What can hang from each mark:
k_17: k_831 k_833 k_853 k_890
k_241: k_17 k_458
k_338: k_149 k_732 k_815 k_831 k_890
k_732: k_17 k_815
k_833: k_367
k_367: k_17 k_833 k_998
k_149: k_338 k_393 k_890
k_458: k_17 k_241
k_890: k_338 k_732 k_753
k_393: k_342 k_693
k_693: k_241 k_458 k_831
k_815: k_149 k_338
k_831: k_393 k_693
k_342: k_393 k_753
k_753: k_693
k_853: k_241 k_367 k_393 k_833

Every row comes from one small tree of marks. The marks that hang from a mark follow it in brackets, in the order of their numbers. Every link used is in the known rows. Which tree was each row made from?
Each row is shifted at random along 3 fixed directions that mean nothing.
Known rows:
k_890{k_338 k_753{k_693{k_831{k_393{k_342}}}}}: [  40  -63   -9  -41 -328 -184 -173  253   75  173  -43 -185  172  273
  -72  119  145  212 -142  212  -56  163  -92 -185 -176   43   44 -245
  282 -175 -376   34   10   26 -153  -65  197   89   78   55   -8   62
  -15  241  169 -189   -4   -3 -306   12   -8  -16   20   -9  220  -51
 -121   55   62 -145   87]
k_338{k_149 k_732 k_815}: [ -72 -166   81  -10   53  -26 -126  -23 -199    0   37    2  -75   43
  103  122   35   19  -37  -93  -84   31  -82   41  -48 -191  -71   16
   86 -176  106 -244 -114  -71  -77  121   33  -22   56 -165  -94   29
  137  -62 -110  -49   16 -198  -81   70    8  128   52  -66  -46 -126
  -58  -12   83   88  -19]
k_393{k_342 k_693{k_458 k_831}}: [ -47 -118   -9   89  140 -114 -110 -137  -37  -36  -16 -105   21   73
 -101  166  -74  149   -5   72 -144   21  -21  -26  -89    8  -83 -103
   -1 -179  -84    7 -122  -61   16   13   89 -134   37   43   58  -36
  240  -29   75  -76  -37  124 -101   15  128  239  -20 -115   93   29
   45   38   69   10   22]
k_458{k_241{k_17{k_890}}}: [ -19    3   18  150   69  -70 -129  -94   46    7  137 -107 -140   86
   -4  260    5   30   75   28 -145   47   54 -128   -6   22   21 -124
  -52  -10  106  -53   56   92  -18  -94    4  -38  -10 -171   71  -50
  250 -124   54  -21   71  -57  -83   39   21  142   36   41  -10  104
  115  -29  -17   12  -71]
k_338{k_149{k_890} k_831}: [ -75  -58   38   -7   15  -45    0   42 -104   89  102   77  145   46
   22   98  -56  120   46  -40  -50    4  -86   -3  -26 -182   15  -62
   47  -71  -28 -130  -50   -3  -43   85   29   82   43  -71  -59   -6
   38 -117  -18 -140   81 -180  -93   62  -11   55  121  -35  -56  -91
  -59   15   59  -48   31]
k_890{k_338{k_815 k_831{k_393 k_693}} k_753}: [-202 -187   28   31  315    5   78  -55  -86  -96  -68  104 -103 -213
 -221 -256  -26  -72  -44  -81   42 -187  -76   86  129  -91   -9   27
 -302 -130  138 -115  -37   20   47  101  121  191  290  -77 -245  -22
  148  -17   71   20  171  -97  150 -210 -178  131  210  -48 -113   -6
  -56  -15  -65  353   73]
k_241{k_17{k_831 k_833 k_853{k_367{k_998}}} k_458}: [ -51  191 -136  144 -117  127  -26   24  -20  167    3  127   28  154
   16  240  -81  -19   35  151 -238  240  -58  -81   21   64  -15   15
  143   90 -210 -168 -129  -11  -55 -216  -52  -46 -176 -272  136   33
   38  101  180 -108   33  -71   52  -31 -106   21 -216  230  -76  -39
 -103 -113   27   29  -19]
k_338{k_149 k_831{k_393{k_693}} k_890{k_732}}: [-121 -143  172  -60 -282 -228  -82  119  -76   -1   23  -21  104  208
   51   33   67  339  -27  -98 -184  207  -84   18 -221 -294   87 -175
   33  -97  -30  -12  -93  134 -315  116  317  138  142  127 -185    1
  150  -12    1 -186  -73 -191 -258   66   33  -41  296   47  -31  -68
   48  -23  115 -139  194]
k_17{k_833{k_367} k_853 k_890{k_753{k_693{k_458}}}}: [ -76  120 -117   31 -130  363    0  -51   15  199  103   59  250  176
  -74  196   -9 -215   60   91  -75 -168  -12  -30   41  128  141  131
  215   62 -210   91 -200  -86  -38  -91   18   19  -24   57  189   52
 -328  101  365  -15   57  -46 -204  -21 -103  -46 -143  -11  -76 -168
 -220  -65  -59   43 -135]
k_458{k_17{k_853{k_393{k_342} k_833}}}: [  12   65   -3   -5  -85  -84  -82  109   73  127  -46   41   46  -47
   15  141   64   19   67  119  -57   89  -39   68   10  -19  129   66
   25  -18  -29   67  -58   18 -170 -119  144    4   37   10  225  200
  -28  -13  114  -73  -21   38  -42 -157   83   20  -91   45   67   87
   30  -76   13 -158   33]
k_732{k_17{k_833 k_853{k_241}} k_815{k_149}}: [ 201  -75   36  209  229  -18 -200  -96   23  -76  -56   80 -333   85
   21  173 -127   52  -77  192 -152  -40   22  -28  173  -84   72  -79
  -22 -131  -42 -233 -106 -235  -49 -118   76 -162 -198 -377   43 -129
  381 -127   13    3   85 -149  -19  128   47  231  -97  105   77  107
   87 -204  -11   64  -86]
k_458{k_241{k_17{k_831{k_393} k_890}}}: [-249   53  -58   70  -78  166  125 -123   33  324  262  -24  198 -110
 -259  162   -9 -188   39 -108  -75   69  -76  -56   -3   27   38  192
  116  -70  -37   62  -28  247   10 -172  -17   70    8 -202  -34   49
 -158    3  280 -203  196  -82  -97  -24  -84  120    3   17  -95  -29
 -148   11  -74   40  -95]
k_338{k_149{k_393{k_693} k_890{k_732}}}: [-261  -64   81  -91   93   14  154 -143  -50  -33   55   26  100  -76
 -191   31 -100  -62   46 -160   40 -191  -45  189   33 -233  221   51
 -183 -117  142   31  -62   31   39  120  101  105  323   87  -55   29
  -31 -113  172  -59   85 -135 -121 -106 -168  -10  140   -3 -159  -48
    2   87    8  158  138]
k_393{k_342 k_693{k_241{k_17 k_458} k_831}}: [ -65  -83 -194   79   10  -38 -174  -70   28  160  153 -141   92  185
  -89  445  -43  123  -45  120 -190  137  -55 -170 -158   64 -145 -144
  209 -359 -243  -95  -58  -32   29 -204  -44 -146  -65 -253   95   30
  258   47  151 -262  142   97 -234   38  161  313 -202  -38  183  -49
 -144   30  122   43  -90]
k_338{k_149 k_732{k_17{k_853{k_241 k_393}}} k_815 k_890}: [-173 -167   -2  -32  -42  279  -75  103 -130  172  214  209   88  -43
   65  241   57  -82  -29  -77  -19   -1  -84  101   13 -252   -9  225
  257 -269  157 -247 -172 -102 -156  -61  -25   20   63 -310 -145  174
  -10 -141   42 -243  149 -189  -98  -20   54  168   31  -11  -16 -141
 -264  -65  122   -4 -104]
k_393{k_342{k_753{k_693{k_241{k_17{k_833} k_458} k_831}}}}: [ -80   -3 -156  178  -58  123 -149  -68   86   59   74   57   71  102
  -94  232  -72   13   56   48 -192   88  -48  -22   19  119  -14   16
    1 -217  -32  135  -63  -53   50 -104   55 -172   14   18  153   24
  114  110  274  -79   93   71 -126 -121    7  157  -77  -12   12  -33
    1   35  101  129  -81]
k_338{k_149{k_393} k_815 k_831{k_693} k_890{k_753}}: [-351 -148   -5  -82  -36  209   77   85 -172  186  153  214  300   53
 -101   55   20  -48  -29 -193   36 -157 -139  111  -11 -269   94  223
   56 -122  116 -107 -120   26  -35   45  149  192  177  -76 -150  174
 -141 -123  138 -277  170 -238  -23  -84  -80   -8  136 -128 -144 -259
 -387   46   87  159   62]
k_815{k_338{k_732{k_17} k_831}}: [ -28  -95  -53  109  -47 -112   -7   60 -107  135  115   38   47   71
  -58  211  -11  114 -145   98   -9  111  -32 -111    1 -140  -88 -108
  309 -192 -208 -296  -57  -59  -24 -147   56    3 -102 -175  -82 -101
  200   27   17 -130   51 -172 -182  147  -15  149  -41   76   81 -189
 -161   40  -11  -51  -22]
k_338{k_149 k_732{k_815} k_831{k_393 k_693} k_890{k_753}}: [-336 -222  106   -8 -194   67   40  -28 -198   24   54  272  163  -83
  -40 -222   25   57  -91 -238  -41  -65  -39  278   -8 -297  149  155
 -225  -27  262   67 -114  120 -183  123  428  199  231  180 -369  137
  -65    0   65 -223  111 -100  -15 -134  -76  -77  342  -46 -191 -133
  -60   59   21  123  100]
k_815{k_338{k_831{k_393} k_890{k_732{k_17} k_753{k_693}}}}: [-368  -23  -35   -9 -375  204  207   55   19  193  226  212  377 -145
 -255 -166   32 -143  -52  -99  102  -83   36  134  109  -62  210  162
   -2  -45   54  242 -135  205  -37 -142  317  204  270  308 -205  125
 -386  168  337 -150  150  -47 -144 -201 -155 -192  202   77  -97 -235
 -170  156 -108   93  114]
k_367{k_17{k_853 k_890} k_833 k_998}: [  47   87   -8  199  425    9 -124 -187  -34 -341  -74   43 -329  258
    8  308 -140  155   65  260 -232 -141    2    6  -42   25 -235  -96
  -31   46 -145 -583  -19 -269   22  -80 -104 -179 -241 -461  197 -308
  568 -263 -197  209  152 -147   79   82 -263  346   -8  102  -81  102
   27 -177  -10  267 -171]
k_241{k_17{k_853{k_367 k_833} k_890{k_753}}}: [ -85  127   19   83  -31   53 -171   58   61 -194  -33   95 -110   -1
  152  -47  -36  -54  129   70 -158   93  129   51  179  131  179  -48
 -308  185  239  100  -41   23 -114 -163  150   99  142  176   83   28
  103    9  107  108  -94   38  120 -206  -14  -19   86  146 -160  121
  230 -121    7  -64   32]
k_753{k_693{k_241{k_17{k_833} k_458}}}: [  71  -34   39    9 -646 -107 -200   93  148  125   40  -36    2  326
  228  285  184  200   37   78 -157  318   76 -198 -164   -9  216 -257
   48   68  -73  269    1  177 -309  -71  253   -5  -65  190   88  121
    9  197  149 -156 -125  -38 -296  -36  163 -260   28  222  101   66
  202    5   66 -199   65]
k_17{k_831{k_393} k_833{k_367} k_890{k_732}}: [ -80  -51  208   -2 -232 -186   -3   -5    6  -11  -28 -105  -93   48
   22 -116   13   87   41    1 -176  246  -13  -99   26  -83  141 -110
  -64  119  -69  150  -75  184 -240   87  290  102   75  161  -57 -182
   66  154  100   37 -171 -147 -144   81  -66 -123  235  117 -179   95
  284  -62  -34 -129   91]
k_693{k_241{k_17{k_833{k_367}}} k_458 k_831{k_393{k_342}}}: [-112 -124 -142   44  140   90 -124 -187   13  171  217  -52  100  -41
 -117  258 -111   -5   65  109 -107   99  -97  -48   13  173  -90   77
  142 -353 -244   64 -127 -111   32 -102   -1 -202  -65 -105  117   68
   38  103  164 -194  111  161 -175  -98   70  203   48  -21  118  -81
   30  -28   15  165  -91]
k_853{k_241 k_393 k_833{k_367{k_17 k_998}}}: [-168   75  -46 -112 -234   40  -32  257  -19   38  133  102    7 -107
  203   61  199   42   92  -23  135   86  125  117   44  -15  102  249
   79  165   51   25   13   91 -130 -156  141   70  -78  139   94  218
 -309    3  -74 -150  -20  309  129 -270  -12 -178  200  122   11  204
  -39  114  103 -190    7]
k_693{k_241{k_17{k_833 k_853}} k_458 k_831}: [ -32  -77  146  145 -155   84 -106 -181  116 -134   25   76 -127  -19
  149   17 -107  142  193   62 -191  244   78   53   30   78   54  -50
 -246   23  221  337 -128   59 -116   86  144 -108   42  314   10   61
  161  136  155   24 -254   37  -48 -204  102  -22  191  158 -112    4
  435 -104   71   25   83]
k_149{k_338{k_732 k_831 k_890{k_753{k_693}}}}: [-334  -55  -30  143  185   73   85  -55 -217 -150   41  316   -2 -110
 -205 -108  -83 -111   35  -90   62 -328  103  161  107 -124   -4  -26
 -320  -89  262  -68 -121  -63   86   72   40  111  379  169 -148 -104
  144 -130   72  138  140 -150  185 -137 -212  106  171  -66 -268 -182
   -9  102   -1  258  -14]
k_17{k_831{k_393 k_693{k_458{k_241}}}}: [ -84 -189  338   28 -421 -254   10  -73   99   23  -55  -59 -127  -50
    1 -105  136  272   40 -100  -80  298   68  -11 -147  -91  218 -108
 -238  325  130  413  -64  443 -344  176  436  132  137  435 -192  133
  -30  176   81 -128 -254   71 -136 -165   96 -275  384  148  -58  215
  349   -1  -38 -199  197]
k_458{k_17{k_831 k_833{k_367{k_998}} k_853} k_241}: [ -69  116   98  306   22  -42  -20  -62  -71   21   20   14 -124   26
  -29  154  -80   10  151   96 -171   64   37   34   61    2   72   87
  -77  278   77  -23 -118  123  -12  -30  120  -32  -63  -99  200  100
   11    2  136   19  -94  -41   73  -76 -165  -68  -36  126 -117   67
  183 -116  -50   63   10]
k_367{k_17 k_833 k_998}: [ -33   83  -29   56   25  -35  -65  -21  -71 -153   16   38  -92  210
   94  264   26  189    1  150  -83  -13    7   34  -93  -13 -117   35
   87   67 -151 -347   27  -87   -1  -83   39 -112 -236 -216  180  -33
  159  -91 -170  -36   77   25   37   -1 -163   44   46   84   58   58
  -42   26   33  118  -23]
k_458{k_17{k_853{k_241 k_393{k_693}}}}: [ -98   49  -49   40  -32  149   84   63  102   84   12   49   45 -143
  -97   91   45  -35   97  -45   74  -65   19  134    4 -104  135  184
    7   -8  117   80  -41   64  -85 -123  -39   78  118  -39   40  199
 -127  -41  258 -114   19   18   29 -233  -10   65  -61   65   29   82
 -120  -36   52  -85  -12]
k_732{k_17{k_831 k_890}}: [-112  -32   57  125   77   19   35 -130  -66  -39   77   21  -17  -54
 -101   25  -93  -64  -12   13 -100   37   44  -82  137  -55   -4   -9
 -117   28  115  -37  -54   66   34  -76  138    4   -8  -83  -86 -186
  195 -104   51    5   37 -107   39  143   -1  139   33   11  -92  120
  103  -23  -53  -22  -55]
k_890{k_338{k_149} k_732}: [-197   89  105  -57 -142   71  185  -35  -66   51  141   18  130 -309
    6 -283   32 -184   76 -209   33  -22   33  189  160  -46  174  114
 -139  -78  255  300 -137  176   70  195  142  124  291  347 -149  186
 -333  138  127  -58   -5   12  -46 -132 -123 -223  188  -31 -219 -108
   67  160  -25   44  165]
k_753{k_693{k_241{k_17{k_833 k_853}} k_458}}: [  97  -32   65   81 -329   83 -171  -57  152   29    5   16  -42  251
   99  319   34  121   98  141 -169  194   34  -76 -132   71  102 -157
   52    4  -75  162 -102   -3 -203  -28  115  -73  -76  109  126   78
   69  123  209  -39 -150  -88 -249  -64   72  -75  -10  215   77  -31
  190 -105   40  -47   18]
k_732{k_17{k_833{k_367} k_890{k_753}}}: [ -59  -22   35  121   25   31 -127  -60  -54 -149   31   21  -50   77
  100  -23  -51  -49   15  103 -105  -64   83  -38  252   -9  194  -25
 -210  103  172   83  -19  -40  -21  -74  256   -1   45   76   71  -65
   94  -39   87   39  -26   36  -12   28   -7  -76  125   20  -61  132
  221  -82  -56    8  -28]
k_890{k_338 k_753{k_693{k_241 k_458{k_17{k_833 k_853}}}}}: [  61   37  135  104 -238   -6 -191   -4   72  -74  -23  -36  -94  137
  150  189   71  175  108  218 -114   90   81  -85  -18   87  211 -227
 -127  117   25  258 -122    7 -199   74  240   38  107  284  127  170
   31  173  254   13 -232  -64 -213 -150    9 -127   87  190  102    8
  295 -103   38   -6   87]
k_693{k_458{k_17{k_890}} k_831}: [ -23  -90  137   70  -92 -242 -169  -83   13  -88   68 -154 -128   95
  161  160   24  333  133   95 -128  226  121 -165  -56  -44    4 -218
 -100  155   78  132  -26  105 -210   74  243  -83  -15  241    1  -74
  312   -6   -4   -4 -223  -17 -102   22  162   87  226   53   55  153
  315   25   42 -155   69]
k_342{k_393 k_753{k_693{k_241 k_458}}}: [ -71  -51   24   53  253  180  -90 -184   -5 -218  -10   53 -167 -113
 -176   75  -55   48  113  -65   28 -120  -43   99   36   73  -37   73
 -216   27  131   82  -50 -178   68   99  -10  -86  120  229  -44  -84
   90  -26   92  193  -42   28   32 -151  -91  232  200   23  -27   68
   84  -67   77  192 -152]
k_853{k_241 k_393{k_342 k_693}}: [ -54  -65   45  -34 -240  -40  -40  155   90   63  -40  -39   57  -68
   16   17  143   71    8  -59    2   61   -7   55  -39 -116  168   17
   10  -73   84  199   -3  100 -150  -67  109   75  129  116    0  174
  -84  -12  111 -195  -49  168  -49 -126  151  -43   59  -34   63  170
  -11   58  126 -278   21]
k_342{k_393{k_693{k_241{k_458{k_17{k_831}}}}} k_753}: [-222   12   88  138  -45  -71  -53 -100  -27 -126  -23  -42 -114 -102
  -89   43  -36  189  131  -90  -97  134  -43   50   45 -144  122   18
 -340  223  297  260   -4  163  -83   51  210   51  189  296  -68   35
  113   52  202   -1 -206    3   46 -154   -3   90  202  107  -83  191
  207  -53  115  -43  -18]
k_393{k_693{k_241{k_17{k_833}} k_458 k_831}}: [ -58 -135  146   60 -448  -90 -180  -57   84  -40   52  -85   33  179
  212  195   53  298   97   -8 -189  348   87  -58 -124  -48  155 -130
  -85    1  111  362  -49  166 -224   24  317  -44  -32  363   29  108
  125  141  197 -213 -300  114 -235  -78  233 -109  190  104   72   74
  352   33  137 -194  164]
k_815{k_338{k_732{k_17{k_831}} k_890{k_753}}}: [-112  -94   60  174   76 -140 -149   31 -148  -93   33   42 -114  121
   -6  114 -111  173 -121  169 -114   81   46 -118   70 -121  -31 -205
  -28  -38   72 -224  -70  -46  -41 -101  169   41   82  -77 -113 -203
  343  -40   33  -25  -49 -177  -85  151  -12  172  119   96  -16  -74
   81  -61   32   -4   -7]
k_17{k_853{k_241{k_458} k_393 k_833} k_890{k_753}}: [ -55  106 -188  -57  338  293  -76   23   39    3   34  205 -113 -128
  -12   90  -18 -130   32   63  -47 -153  -19  -54  110  122    0  121
  -34 -100  -82 -145 -138 -179  -55 -213 -200   40   89 -218   76  -55
   69  -74  140   79  217  -17   66 -189  -11  376  -86   43 -135   67
 -193 -245   95  125 -218]
k_393{k_342{k_753} k_693{k_241 k_831}}: [-101 -105   25  158  185   29 -129  -77   10 -207  -32  -61  -15  -40
 -117   38 -132  110   21  -37 -135    9  -37  114   12   32  -92   29
 -124 -154  117   57  -28  -77  100   15   60  -85   76   88   15  -39
  248  -17   97  -23  -45  186  -28  -58   23  258   40 -160    2   47
   63   21  151   53  -57]
k_831{k_393{k_342 k_693{k_241{k_458}}}}: [-115 -112    6  -81 -372  -30  -45  -61  101  168   60  -83  169    6
  -38   83   97   59  -40  -30  -98  125  -75   -3 -138  -11  141  -57
   29  -74 -130  289  -59  160 -227  -59  182   23   60  136  -54  219
 -101  150  116 -245   29  200 -260 -116  150  -99   36   16   78   49
   -2    9   24  -93  -27]
k_367{k_17{k_853{k_241} k_890{k_732}} k_833 k_998}: [-363  140  285  124 -420  206  231 -169  104 -378   64  225 -150 -341
  189 -443   37 -106  312 -182  -76  -29  241  434  213  -11  228  263
 -550  453  637  479 -106  331 -104  138  312   74  250  620 -103  169
 -211   93    9  172 -208  167  273 -466 -258 -418  477  198 -508  167
  459  142  -32   59  129]
k_833{k_367{k_17{k_831 k_853} k_998}}: [-137  121   19   91 -261   48   52  117  -49  104   55  -10   73  145
   34  128  -15   58   49  161  -68  166   10   51  -39  -43  -56   88
  217  264  -95  -98  -60  137  -47  -69   82   47 -152  -27   62   86
 -208  108   24  -97 -123   42   40  -18 -155 -166   -2  162  -69  -29
  -99   33   18 -128   -5]
k_338{k_815{k_149{k_393}}}: [-107 -128   81   20  279  -57    6 -168  -72  -80  -16   21 -265 -146
 -118  -59  -93  -81   48  -68   46 -177   12   79  178 -142  110   47
 -283  -59  233  -39  -86  -37   35  107   43  -49  169    9  -43  -58
  135 -187  -71  137   57 -129  145 -118  -34   95  145  -39 -176   40
   70  -24  -41  193  -22]
k_458{k_17{k_833} k_241}: [  82   -2  229  159 -329 -306 -173   38   65  -27  -20  -91 -162  145
  235  144  134  269  111   57 -147  223   83  -75  -52  -82  258 -160
 -150  243  177  245   39  222 -262   61  316   -6   -4  171  169  171
  126   35   62  -58 -252  -36 -129  -58  108 -237  142  134   80  174
  414  -51   15 -182  161]
k_732{k_17{k_853{k_393} k_890}}: [-124   46 -185   54  448  439  188 -225   -8   93  131  194   94 -245
 -327   92 -164 -367    2    1   42 -307  -45  113  219   27  -58  309
   20 -226   11 -214 -113 -186  194 -193 -199  -56    5 -371   14  -99
   13 -216  198   45  377  -59   74  -35 -135  367 -191  -67 -109  -17
 -283 -118 -111  246 -245]

Which tree is each row?
[-280 -176  108   87  134  204  -26 -370   36 -254   61   84  -64 -330
 -189 -259 -106  -78  153  -85  -65 -176  113  161  125  203   49   56
 -555  -33  319  436 -205   38   17   98  237  -57  366  479 -163  -24
   58   21  129  180   41  204   67 -344  -11  158  368  -89 -213  112
  341   -8  -11  269  -93] -> k_17{k_890{k_753{k_693{k_241 k_458 k_831{k_393{k_342}}}}}}
[ -74   35   51  281  229   98  153 -163   75  -82 -104  165 -161 -191
 -164 -129 -142 -109  158  -56  -66 -101   38  148  125    3   33  165
 -250   66  200   43 -134   29   44    5   10    4   96 -127    9  -35
  152  -37  253   68    0 -166  200 -172 -180   82  -28  107 -189   64
  110 -132  -42  186   30] -> k_458{k_17{k_831{k_693} k_833 k_853{k_241}}}
[-177 -112  -15  -27   38  108  106  -93  -12  174  276   61  126  -86
 -139  194  -26   76    6  -84    5   -5   23  -47  -99   34 -143   -5
  253 -192 -237  -90 -205   -5   -4   -5    6   39  -36   -9 -126  -62
   45   57  152 -194  124  -59 -267   38  -10  161   75   -3  -10 -294
 -246   98   20  139  -21] -> k_815{k_338{k_831{k_693{k_241 k_458}} k_890{k_732}}}
[-253 -110   83  -88 -228   24  237   14  -19  200   98  161  301  -49
 -127  -43    1   10   55 -213  109  -74  -67  157  -11 -283  238  113
  -32   27   65  117  -26  164  -76  122  194  206  174  173 -156  146
 -201  -62  147 -255   90 -158  -97 -128 -116 -221  214  -10 -183 -105
 -150  138  -11  -43  147] -> k_338{k_149{k_393 k_890} k_831{k_693}}
[-279 -157   90  -94  -22  -68  107  -28 -118   65  104   36    0 -136
  -79   32   13 -147   17  -68  124 -111  -44   51  112 -241  170  -22
 -126  -75  187  -26   40   47  -26  163   67  168  302   41 -128   61
   16  -55   67  -39   16 -172  -33 -129 -135  -70  157   11 -139  -62
   58  180  -53  144   90] -> k_149{k_393 k_890{k_338{k_732 k_815}}}
[ -35  110   68   43 -208  -71  -31  128   17   52  -25   55    8  151
   85  133   12  110   29  151 -132  234   -6  -10  -84  -19   -2    0
  116  123  -96  -63  -78  115 -158  -77  131   72 -100  -14  121    4
    1   71   54  -41 -162 -105  -24   -7  -13  -18  -40  168  -37    9
   34  -79   59 -178   68] -> k_367{k_17{k_831 k_853{k_833}}}
[-183  -56   61 -156 -152   -8   88   73  -28  196  183  -87  138  -81
  -24   93   77 -141   -3  -33   50    0  -52  -44   53 -107   79  -25
  141  -99  -29  -22    6  114   -4   97   37  178  161  -62  -56   99
 -156   99  154 -157   47 -102 -181    8  -73  -90   13  -21    9 -118
  -92  219  -39   70  125] -> k_149{k_890{k_338{k_815} k_732}}
[  62   20   23   38 -165  -88 -125  104  -49   -7  -47  -40  -18  229
  163  110   44  106    9   90  -87  102    4  -47  -13  -30   49  -32
  132  149 -150  -92   18  -61  -91  -31  122  -44 -207  -38  134   10
    4   28  -52  -52  -81   75  -52   73  -55 -181   22   68   24   51
   52  -19   14  -72   25] -> k_17{k_833{k_367{k_998}}}
[-230  -11   30   24   54    8  181 -132  -95  -15  108   86   40 -288
  -80 -175  -60 -213   75 -113   91 -185   61  160  177  -63  118   33
 -256  -36  266  120   -6   58   96  161   25  115  302  192 -130   29
  -80  -24   90   37   62   15   43 -157 -164  -83  156  -20 -211  -39
  145  183 -102  148   48] -> k_149{k_890{k_338{k_732}}}
[ -51 -152  108  -74 -183 -104  -49  -47   55   -1    2  -35   -6  -19
   32  -68   27  242   25   15  -23  224   -1  -27 -100  -13   19  -56
  -49   44  -54  223  -51  114 -209   98  194  -23   44  311 -136   30
   22  152   10  -57 -159   88 -101 -129  103  -28  279   65   33   54
  191   -2   25  -77  111] -> k_693{k_458 k_831{k_393}}
[-252  -87  236  113  -64    1  116 -305  -24 -285   48  138 -207 -227
   27 -100  -26  130  167  -99  -57   24  188  182   31   15   63   88
 -495  220  334  272 -164  258  -57  184  325    3  118  414  -66   16
   54   29  -18   14 -129  109  121 -260  -30 -103  384   87 -206  182
  398   74  -13  101   73] -> k_367{k_17{k_831{k_693{k_241 k_458}}} k_833}
[-187 -155   73  117  139  -42   48 -110 -130   48   27  161  -56  -29
 -244  235 -188  -85 -123  151  -12  -60  -11   23  141 -294   13 -129
  -27  -63  -28 -316  -23  -50   10  -45   68   79   40 -329 -133 -154
  332  -67  121  -94  118 -254  -36  178 -130  205 -106   83  -34  -43
    6   52 -101   84  -17] -> k_149{k_338{k_732{k_17{k_831 k_853} k_815}} k_890}
[-187  -62   45  142  -42  -75  -36 -174  -11 -121   29   -2 -162  -85
  -37   32  -83   65   84  -55 -158  142  104  -29   26  -48   74 -140
 -416   33  298  211  -71  232  -32  -17  155   27  193  162  -99  -23
  197   16  110  -19  -66   37   54 -129   96   68  113  125 -132  171
  304  -14   45   33   22] -> k_393{k_693{k_241{k_17{k_831} k_458}}}
[ -66   43 -117  230  347   83  -79 -260  -63 -141    2   43 -188   29
  -71  246 -167  -38  130  104 -157 -176   49   69   66   52  -17   24
 -188   44   -7 -168 -141 -163   52  -91  -25 -157  -63 -231  195    6
  247 -101   96   88  122   78   41 -128 -137  166 -140   99  -50   78
   84 -171  -41  340 -134] -> k_393{k_693{k_241{k_458{k_17{k_833{k_367{k_998}} k_853}}}}}
[-107 -220   81  -13  113   51   27 -308   86  -55   12   18  -55 -253
 -168  -90  -33   -9   41  -76  -12  -69  -13  146  -13  111   -5   47
 -228  -97   28  225 -113   10  -55   89  145  -72  117  151 -129   92
   71   33   31  -55   81  220  -61 -216   32   41  210  -21    0   78
  132  -16  -57  196  -39] -> k_831{k_393{k_342} k_693{k_241 k_458}}
[-273  -78  -61   94  400  211  258 -342  -19   27  105  110   15 -422
 -421  -93 -151 -222   70 -188  102 -212   -3  182   81   89  -96  323
 -235 -120   79    1 -115   56  175  -39  -17    8  121 -167 -137   -8
   -6  -51  196  -29  273  -12  143 -208 -201  238   35  -22  -95    5
  -83  -28 -115  404  -94] -> k_458{k_17{k_831{k_393 k_693{k_241}}}}
[-160 -175   71  -11  260   -1  -42  -85 -189   68  161  -12   -1   15
 -126  303 -119  -27  -79   31 -107   20 -123  -84   55 -206 -102  -15
  115 -250  -39 -408 -133  -47   74   10   48   13   68 -460  -70 -114
  221 -112   45 -144  165 -319 -140  211  -48  293  -30  -19   47  -79
 -104    6   28  194   29] -> k_338{k_149{k_890{k_732{k_17{k_831}}}} k_815}
[-144 -180  -22  -29  -29   -4  -95  -76 -201  142  139  -31  145  261
 -119  488   18   24 -238  -13  -74  -38  -97  -47  -61 -372  122  -18
  274 -273 -151 -374  -29 -134  -99 -149  230    1 -121 -381  -81  -60
  265 -189   93 -298  191 -257 -322  299   -6  253 -122  -34  121  -41
 -267   40   31  -11  -62] -> k_338{k_149{k_393{k_693}} k_732{k_17{k_890} k_815}}
[  -2   -9  115  100  159 -229  -53  -95   20  -96   36  -69 -275  -55
  -15  -88 -116  112   66   11  -71  -51  139    5  118  -44   59 -205
 -151  -40  102  -17 -128   -7  -26   79   87  -52  115  139  -53 -222
  228  -87  -40  137   14  -88  -91   55  -21   58  215   34 -169  -52
  148    7  -55   32   21] -> k_815{k_149 k_338{k_890{k_732}}}
[ -13  -18  -46   84 -318  -46 -155   13   43  299  174 -141  208  356
   35  555   94  219  -14   60 -194  264  -47 -190 -241  -24   74  -30
  386 -154 -262   38  -54  113 -133 -142  110  -80 -194 -103  219  154
   23   97  335 -380  -69   16 -388   70  163   67 -124   23  232  -76
  -91   37  104 -143   91] -> k_393{k_693{k_458{k_241{k_17{k_833}}} k_831}}
[-175   43   85   91 -100  157   32 -121   29  -17   58   71    1 -161
 -180  -17   65  -47  152 -180   49  -96  -12  182   55   13  196  211
 -224  230  294  379  -48  125    8  120  146   10  220  467  -13  164
 -274   54  239   83  -97  103   12 -276  -98  -72  239   10 -113   76
   86   55    2   45  -28] -> k_342{k_393 k_753{k_693{k_458{k_241}}}}
[-393  171  -39   21 -442  252  213   26   36  163   45  210  362 -222
 -163 -173    4 -289  101 -220  -38  148   26  322   89   23  258  415
 -129  216  140  289 -119  300  -87 -238  244  198   81  262  -42  309
 -482  144  333 -202   -1  204  151 -369 -169 -276   19  156 -233   36
  -61   73  -79  -71  143] -> k_241{k_17{k_831{k_393{k_693}} k_853{k_367{k_998} k_833}}}
[-187  -15  -36   37 -198   40  -43   54   32  233   91 -151  313   32
 -208  285   10  100  -54   -1  -98  194 -211   11 -119  -63   14  147
  281 -100 -206   69    4  106  -94 -149  130   45  -53 -104   59  189
 -111  110  301 -356  -16   59 -242   11    6  114  -68  -35  200  -34
 -225   32  103 -129  -48] -> k_458{k_17{k_831{k_393{k_342{k_753} k_693{k_241}}}}}
[-131  -66  129   89    9 -152  -16  -52 -195  -13   39  -41 -138  -68
  -36   11  -10  -23  -81   -5 -121   83   39 -101   88 -170   17 -168
 -108  -22   91 -110  -38   76  -43   81  197  122   49  -56 -197 -221
  270  -16   25   -2  -21 -202  -16  207  -47  174   49   -9 -143   67
  144   93  -26  -37  -17] -> k_17{k_831 k_890{k_338{k_732{k_815}}}}
[-188    1    2  187  180  144  -61 -285  -11 -122   49   30   57 -183
  -85  111 -121  -36  148  -62 -138 -103  -44  214  151   33  120  192
 -277  -56  260  285 -105  -67   60   41  162 -149   96  188  188  178
   51  -64  268  -59  -62  213  -22 -197   25  106   60  -82   21   64
  182   14   48  165  -33] -> k_393{k_342{k_753} k_693{k_241 k_458{k_17{k_833}}}}
